Here is a tiny trained network, its code and every weight. The questions are about switching its units off for an input and a target symbol, where a switched-off unit gives its printed mean instead of its output.

import numpy as np


def w(rows, s, z=0):
    codes = np.array(rows[::2]) - 128.0
    scale = np.full(codes.shape[1], s)
    scale[-1] = z or s
    return codes * scale


def f(y):
    return y / 2 * (1 + np.tanh(0.7978845608 * (y + 0.044715 * y**3)))


def softmax(a):
    e = np.exp(a - a.max(-1, keepdims=True))
    return e / e.sum(-1, keepdims=True)


def log_softmax(a):
    a = a - a.max(-1, keepdims=True)
    return a - np.log(np.exp(a).sum(-1, keepdims=True))


def net(x, mask):
    ids = ['ΛΠΦΨΩαδεζηθμξστ'.index(c) for c in x.split()]
    T = len(ids)
    res = E[ids] + P[:T]
    r = res
    for j in range(3):
        rows = slice(3 * j, 3 * j + 3)
        q, k, v = (r @ M[0][rows].T for M in (Q, K, V))
        z = softmax(np.where(np.tri(T) > 0, q @ k.T / 3**0.5, -1e9)) @ v
        o = O[0][rows]
        res = res + np.where(mask[j], z, o[:, -1]) @ o[:, :-1]
    y = f(res @ A[0][:, :-1].T + A[0][:, -1])
    res = res + np.where(mask[3:19], y, B[0][:, -1]) @ B[0][:, :-1]
    return log_softmax(res[-1] @ U[:, :-1].T + U[:, -1])


Q, K, V, O, A, B = {}, {}, {}, {}, {}, {}
E = w([
[134,167,98,120,90,212,79,112,31,150],'Λ',
[167,142,77,180,104,184,182,103,52,110],'Π',
[112,190,173,130,153,73,123,159,154,79],'Φ',
[230,148,119,109,149,211,89,144,101,83],'Ψ',
[246,120,139,175,101,207,147,87,115,174],'Ω',
[229,158,138,155,174,100,147,79,95,122],'α',
[199,89,135,139,140,125,73,108,41,168],'δ',
[147,220,104,107,146,136,81,114,38,95],'ε',
[119,107,173,141,66,189,107,192,137,73],'ζ',
[224,142,146,192,100,103,131,134,21,88],'η',
[223,233,121,168,139,191,167,77,128,112],'θ',
[138,198,155,169,98,108,139,41,23,177],'μ',
[162,185,153,70,168,213,109,52,111,184],'ξ',
[100,78,170,141,167,167,211,91,141,93],'σ',
[64,143,136,254,163,142,46,162,156,128],'τ',
],0.0085)
P = w([
[146,147,74,79,142,157,175,212,102,155],'0',
[151,164,123,131,159,179,161,196,83,139],'1',
[146,161,144,152,166,183,149,173,83,131],'2',
[139,160,159,161,163,183,139,149,93,113],'3',
[139,159,177,173,156,182,117,117,99,96],'4',
[133,167,185,183,153,186,111,101,111,77],'5',
[128,168,203,187,144,176,104,82,112,64],'6',
[119,153,208,194,144,173,108,69,121,50],'7',
[121,164,224,200,146,170,99,48,131,42],'8',
[110,155,254,187,137,157,105,33,139,21],'9',
[110,154,244,201,145,175,80,27,145,16],'10',
[125,152,229,222,140,183,63,23,162,17],'11',
],0.0038)
Q[0] = w([
[66,74,102,92,115,81,119,152,201,156],'head 1',
[76,76,105,94,117,81,107,150,202,153],'head 1',
[193,185,153,162,147,176,119,102,56,102],'head 1',
[166,178,181,192,165,176,103,84,72,110],'head 2',
[172,190,188,199,169,171,101,67,62,97],'head 2',
[91,77,72,65,86,82,150,180,179,144],'head 2',
[247,219,252,251,191,254,88,20,6,3],'head 3',
[237,221,249,248,195,251,76,21,12,3],'head 3',
[241,215,237,238,181,243,95,27,18,17],'head 3',
],0.0093)
K[0] = w([
[175,180,15,107,139,133,149,101,64,221],'head 1',
[182,180,15,96,135,132,159,98,58,222],'head 1',
[83,70,242,132,111,126,115,156,189,33],'head 1',
[75,91,232,133,131,142,153,80,147,68],'head 2',
[79,94,234,128,125,136,154,72,142,67],'head 2',
[178,166,20,128,123,110,99,185,107,185],'head 2',
[1,107,176,234,147,127,90,138,226,97],'head 3',
[5,111,173,232,148,125,88,138,225,99],'head 3',
[2,105,185,232,148,125,93,136,228,94],'head 3',
],0.0079)
V[0] = w([
[131,150,90,120,194,119,133,79,103,174],'head 1',
[41,142,146,149,137,161,128,228,184,124],'head 1',
[208,137,107,118,142,117,177,50,122,112],'head 1',
[48,69,111,147,195,136,205,153,150,100],'head 2',
[81,92,121,124,197,169,174,92,192,145],'head 2',
[81,121,157,131,115,125,221,54,112,126],'head 2',
[148,116,76,141,91,191,102,163,74,158],'head 3',
[133,250,107,160,172,76,67,85,118,158],'head 3',
[55,191,189,143,100,103,77,254,225,47],'head 3',
],0.0067)
O[0] = w([
[130,143,102,67,188,151,177,104,68,164,96],'head 1',
[38,160,195,191,123,149,90,142,171,136,146],'head 1',
[209,113,72,91,139,136,193,119,123,98,138],'head 1',
[50,125,127,156,173,162,176,131,81,64,99],'head 2',
[70,120,135,100,167,205,193,99,123,111,104],'head 2',
[2,112,125,174,83,149,161,71,131,106,167],'head 2',
[128,91,5,35,9,88,114,57,210,44,146],'head 3',
[226,219,37,52,138,101,219,195,93,164,180],'head 3',
[26,199,154,193,96,119,126,189,173,154,254],'head 3',
],0.0061,0.0031)
A[0] = w([
[92,138,161,161,201,155,170,140,97,154,250],'neuron 1',
[113,128,156,155,58,137,78,111,183,99,177],'neuron 2',
[178,116,104,70,241,120,170,106,171,138,112],'neuron 3',
[147,121,113,58,198,2,94,112,63,111,113],'neuron 4',
[156,80,92,28,107,207,44,96,128,194,66],'neuron 5',
[159,164,140,144,108,122,116,186,90,162,232],'neuron 6',
[131,166,73,98,51,89,143,142,94,43,194],'neuron 7',
[87,138,161,170,125,152,112,150,94,184,242],'neuron 8',
[101,164,152,142,177,128,153,190,147,131,198],'neuron 9',
[164,17,98,139,53,61,161,57,72,195,105],'neuron 10',
[127,169,65,102,88,143,212,62,149,97,194],'neuron 11',
[173,164,123,144,155,134,185,127,132,203,221],'neuron 12',
[209,39,103,130,117,119,156,150,147,29,65],'neuron 13',
[125,86,151,139,189,171,125,67,71,98,192],'neuron 14',
[100,125,150,151,66,131,77,83,167,104,212],'neuron 15',
[127,152,147,150,147,151,148,193,107,156,205],'neuron 16',
],0.0085,0.002)
B[0] = w([
[107,126,152,187,141,178,126,161,89,120,232],'neuron 1',
[106,116,106,152,112,60,78,86,169,138,219],'neuron 2',
[82,124,198,23,209,64,93,142,230,102,177],'neuron 3',
[159,30,125,163,209,20,87,132,22,121,177],'neuron 4',
[97,179,90,47,128,234,2,143,115,206,177],'neuron 5',
[166,183,127,178,151,89,127,170,111,168,221],'neuron 6',
[181,153,16,195,81,117,131,127,113,56,195],'neuron 7',
[86,134,179,187,146,126,108,160,149,118,254],'neuron 8',
[74,147,125,150,135,154,149,157,88,176,206],'neuron 9',
[26,63,159,130,52,130,208,79,67,243,196],'neuron 10',
[43,189,62,107,109,115,211,75,204,80,200],'neuron 11',
[121,192,190,117,170,70,192,127,178,168,205],'neuron 12',
[138,41,232,98,58,189,174,251,185,86,189],'neuron 13',
[121,80,153,121,191,187,98,62,78,75,195],'neuron 14',
[99,95,119,144,90,77,65,83,183,114,216],'neuron 15',
[100,169,141,175,181,123,148,165,97,160,198],'neuron 16',
],0.0061,0.005)
U = w([
[122,33,158,89,148,118,62,147,51,213,8],'Λ',
[113,64,174,151,185,214,113,60,54,55,143],'Π',
[109,87,98,119,164,119,123,162,138,147,2],'Φ',
[106,153,110,39,208,144,70,82,156,164,46],'Ψ',
[144,62,209,85,217,17,168,138,172,101,94],'Ω',
[187,191,114,103,143,117,197,102,243,52,56],'α',
[212,46,146,172,55,98,180,176,65,87,72],'δ',
[141,166,17,107,65,200,73,93,73,162,113],'ε',
[193,121,134,91,122,187,56,230,192,29,150],'ζ',
[205,169,9,151,177,61,76,119,82,35,132],'η',
[112,146,65,143,105,48,197,5,89,211,81],'θ',
[86,112,146,156,52,49,59,59,197,125,203],'μ',
[134,147,209,75,16,196,174,92,203,212,159],'ξ',
[44,99,34,121,47,166,253,134,145,38,150],'σ',
[112,181,176,164,176,142,168,228,82,211,179],'τ',
],0.0052,0.0029)

Each question gives the input, a string of symbols that net reads in full, and the target symbol t.
The units are the heads (3 rows each of Q, K, V and O) and the neurons (one row each of A and B). Each row of codes is followed by its name. A weight is (code - 128) times the scale printed after its matrix; where a second scale follows, it is the last column's (O, A, B and U).
mask holds one flag per unit, heads first, then neurons. A switched-off unit (its flag False) gives its mean, the last column of its rows in O or B, instead of its output. The means were averaged over made-up inputs and are rounded, as every weight is.
A unit's drop is (log p(t) with every unit on - log p(t) with that unit switched off) / (log p(t) with every unit on - log p(t) with every unit switched off).
The circuit of an input: a set's keep is (log p(t) with only the set's units on - log p(t) with every unit switched off) / (log p(t) with every unit on - log p(t) with every unit switched off). Starting from the 12 units with the biggest drops (on a tie, the unit counted first), units are removed one at a time, each time the one whose removal leaves the highest keep (on an exact tie, the one counted first), for as long as the keep stays at least 0.8.
circuit, biggest first: the units of the circuit, biggest drop first
unit that matters most: the unit with the biggest drop
top k neurons: the k neurons with the biggest drops, biggest first
heads that matter: for each layer, one digit per head in row order, 1 if its drop is at least 0.15 and else 0, layers parted by /
drop when u is switched off: that unit's drop, to one decimal
input Φ σ σ, target Π: circuit, biggest first : [head 3; head 2; neuron 14]
input σ τ Φ η Ψ δ ζ μ, target μ: heads that matter : 100
input ξ ζ Ψ, target μ: circuit, biggest first : [head 3; head 1; neuron 2]
input δ ξ α η ε η Λ ε, target η: heads that matter : 000
input θ τ α, target τ: heads that matter : 101
input η α ζ η Φ Π Ψ Π δ σ Λ η, target Π: circuit, biggest first : [head 3; head 2; neuron 14]
input τ ξ θ, target τ: unit that matters most : head 1
input Φ θ σ δ Π Φ δ ζ Λ, target μ: circuit, biggest first : [head 1; head 3; neuron 15]
input ε Ω σ μ Π Φ θ α, target τ: heads that matter : 001
input μ Π Ω, target ξ: heads that matter : 001
input Φ θ η Π ζ α α η, target μ: heads that matter : 101
input δ η α Ψ Π ε α ξ η Ω Π, target σ: top 4 neurons : [neuron 11; neuron 13; neuron 10; neuron 7]
input η η σ Ψ σ μ ε Ψ τ ε, target τ: heads that matter : 101
input Ω δ μ, target θ: circuit, biggest first : [neuron 10; head 3; neuron 11; head 1]
input μ Ω ε σ, target Π: circuit, biggest first : [head 3; neuron 14; head 2]
input ξ α η τ Ω Ψ σ Ψ σ, target σ: heads that matter : 011
input Π δ Ψ θ η Ω Ω ζ Φ η δ, target τ: heads that matter : 001
input Φ Ω α σ Φ Ω α Λ σ Ω Φ Π, target τ: circuit, biggest first : [head 3; neuron 16]
input Π σ ζ Ω, target μ: top 2 neurons : [neuron 15; neuron 2]
input ζ Ω Λ δ ζ σ Π μ, target Π: circuit, biggest first : [head 2; head 3; neuron 14]
input ζ η Ω ε Φ ε ζ, target μ: top 2 neurons : [neuron 2; neuron 15]
input α α ξ, target Ψ: top neuron : [neuron 5]
input σ Ω Ψ ε σ Φ η Λ ζ μ, target μ: top neuron : [neuron 15]
input Φ η δ Π, target τ: drop when head 3 is switched off : 0.9
input Ψ α ξ Ω η Π ζ ε μ Ω α, target μ: drop when head 1 is switched off : 0.2
